Here is a tiny trained network, its code and every weight. The questions are about switching its units off for an input and a class, where a switched-off unit gives its printed mean instead of its output.

import numpy as np


def w(rows, s, z=0):
    codes = np.array(rows[::2]) - 128.0
    scale = np.full(codes.shape[1], s)
    scale[-1] = z or s
    return codes * scale


def f(y):
    return y / 2 * (1 + np.tanh(0.7978845608 * (y + 0.044715 * y**3)))


def log_softmax(a):
    a = a - a.max(-1, keepdims=True)
    return a - np.log(np.exp(a).sum(-1, keepdims=True))


def net(x, mask):
    res = np.array(x, float).reshape(1, 5) / 4 @ E
    y = f(res @ A[0][:, :-1].T + A[0][:, -1])
    res = res + np.where(mask, y, B[0][:, -1]) @ B[0][:, :-1]
    return log_softmax(res[-1] @ U[:, :-1].T + U[:, -1])


A, B = {}, {}
E = w([
[93,35,208,128,159,144,131],'x0',
[151,109,107,129,113,3,184],'x1',
[4,196,146,57,178,58,152],'x2',
[78,68,116,210,71,109,146],'x3',
[134,97,37,108,192,134,189],'x4',
],0.0052)
A[0] = w([
[88,165,183,134,112,175,101,117],'n0',
[115,104,190,127,100,10,132,193],'n1',
[168,104,97,161,107,146,128,250],'n2',
[153,186,154,86,150,161,115,166],'n3',
[124,163,158,109,136,174,115,214],'n4',
[94,89,206,145,110,89,128,159],'n5',
[176,125,114,194,71,197,105,169],'n6',
[109,103,174,136,111,91,132,156],'n7',
[99,148,106,115,132,85,141,160],'n8',
[102,116,227,148,103,106,121,191],'n9',
[61,86,155,134,154,217,126,161],'n10',
[80,82,116,121,161,171,127,148],'n11',
[138,184,132,84,147,125,119,207],'n12',
[127,130,132,126,127,138,129,120],'n13',
[204,79,79,163,116,130,133,246],'n14',
[121,124,138,131,131,133,131,121],'n15',
[173,225,144,43,174,167,109,122],'n16',
[133,133,111,115,142,108,130,204],'n17',
[97,57,67,115,192,161,147,222],'n18',
[108,104,114,124,147,148,128,134],'n19',
[211,63,58,125,156,57,163,95],'n20',
[213,133,111,219,47,228,98,155],'n21',
[158,196,145,71,158,162,111,145],'n22',
[87,95,143,127,152,168,128,157],'n23',
[64,97,157,137,151,217,119,146],'n24',
[60,193,75,111,126,56,139,162],'n25',
[49,200,61,113,122,38,144,149],'n26',
[101,111,209,142,104,102,123,188],'n27',
],0.011,0.0017)
B[0] = w([
[136,113,78,106,105,136,82,180],'n0',
[102,118,194,159,196,82,131,180],'n1',
[119,86,130,136,96,117,164,174],'n2',
[124,124,136,60,120,125,142,186],'n3',
[97,117,117,73,118,157,138,178],'n4',
[141,120,179,144,142,127,55,168],'n5',
[128,155,161,157,48,110,158,209],'n6',
[125,121,165,137,145,120,96,147],'n7',
[148,162,113,158,137,104,119,156],'n8',
[83,109,155,120,127,125,59,181],'n9',
[119,139,110,136,140,225,134,195],'n10',
[143,151,134,144,151,174,146,158],'n11',
[118,136,126,76,136,98,151,181],'n12',
[140,136,126,129,123,131,124,129],'n13',
[129,45,101,142,82,120,163,198],'n14',
[144,136,130,134,128,134,116,128],'n15',
[157,137,161,18,136,91,153,231],'n16',
[85,105,114,109,146,115,152,144],'n17',
[118,106,138,140,192,145,204,185],'n18',
[150,142,132,140,138,141,136,136],'n19',
[150,22,46,133,130,113,101,188],'n20',
[110,156,178,168,4,118,188,254],'n21',
[155,137,144,55,127,112,136,197],'n22',
[145,144,130,140,142,177,124,157],'n23',
[139,143,99,141,134,214,117,193],'n24',
[106,191,76,150,143,85,133,206],'n25',
[92,203,63,164,144,77,126,219],'n26',
[94,113,158,127,134,126,70,170],'n27',
],0.037,0.007)
U = w([
[75,231,28,172,190,41,137,151],'0',
[84,109,232,171,186,84,24,140],'1',
[106,138,114,117,112,210,21,117],'2',
[201,134,116,147,141,111,96,6],'3',
[195,150,148,2,149,96,149,139],'4',
[130,139,187,178,20,107,189,151],'5',
[190,12,45,161,138,92,142,130],'6',
[165,149,112,163,208,228,170,117],'7',
],0.0044,0.0021)

Each question gives the input, the list of numbers given to net, and the class t.
The units are the neurons (one row each of A and B). Each row of codes is followed by its name. A weight is (code - 128) times the scale printed after its matrix; where a second scale follows, it is the last column's (A, B and U).
mask holds one flag per neuron, in row order. A switched-off neuron (its flag False) gives its mean, the last column of its row in B, instead of its output. The means were averaged over made-up inputs and are rounded, as every weight is.
A unit's drop is (log p(t) with every unit on - log p(t) with that unit switched off) / (log p(t) with every unit on - log p(t) with every unit switched off).
The circuit of an input: a set's keep is (log p(t) with only the set's units on - log p(t) with every unit switched off) / (log p(t) with every unit on - log p(t) with every unit switched off). Starting from the 12 units with the biggest drops (on a tie, the unit counted first), units are removed one at a time, each time the one whose removal leaves the highest keep (on an exact tie, the one counted first), for as long as the keep stays at least 0.8.
units of the circuit, in order: the units of the circuit, biggest drop first
top k neurons: the k neurons with the biggest drops, biggest first
drop of u: that unit's drop, to one decimal
input [-2,6,-8,-8,1], class 6: units of the circuit, in order	(n20)
input [6,8,-8,-1,0], class 6: top 2 neurons	(n20; n14)
input [8,-2,6,4,-4], class 1: top 2 neurons	(n1; n5)
input [4,-5,8,4,-5], class 2: units of the circuit, in order	(n24; n0)
input [1,-4,-5,-8,2], class 4: top 2 neurons	(n16; n22)
input [5,1,-1,6,6], class 7: top 2 neurons	(n18; n11)
input [4,-1,-2,7,8], class 7: top 2 neurons	(n18; n11)
input [2,-6,-5,-8,6], class 4: top 3 neurons	(n16; n22; n3)
input [-5,-4,5,0,-3], class 0: top 2 neurons	(n26; n25)
input [7,-3,2,-6,3], class 7: top 2 neurons	(n10; n24)
input [-3,1,5,5,-8], class 1: drop of n1	0.2
input [-1,-4,-4,-7,3], class 4: drop of n16	0.9
input [-5,6,-2,-6,1], class 6: drop of n14	0.1
input [-8,6,-1,6,2], class 0: units of the circuit, in order	(n26)
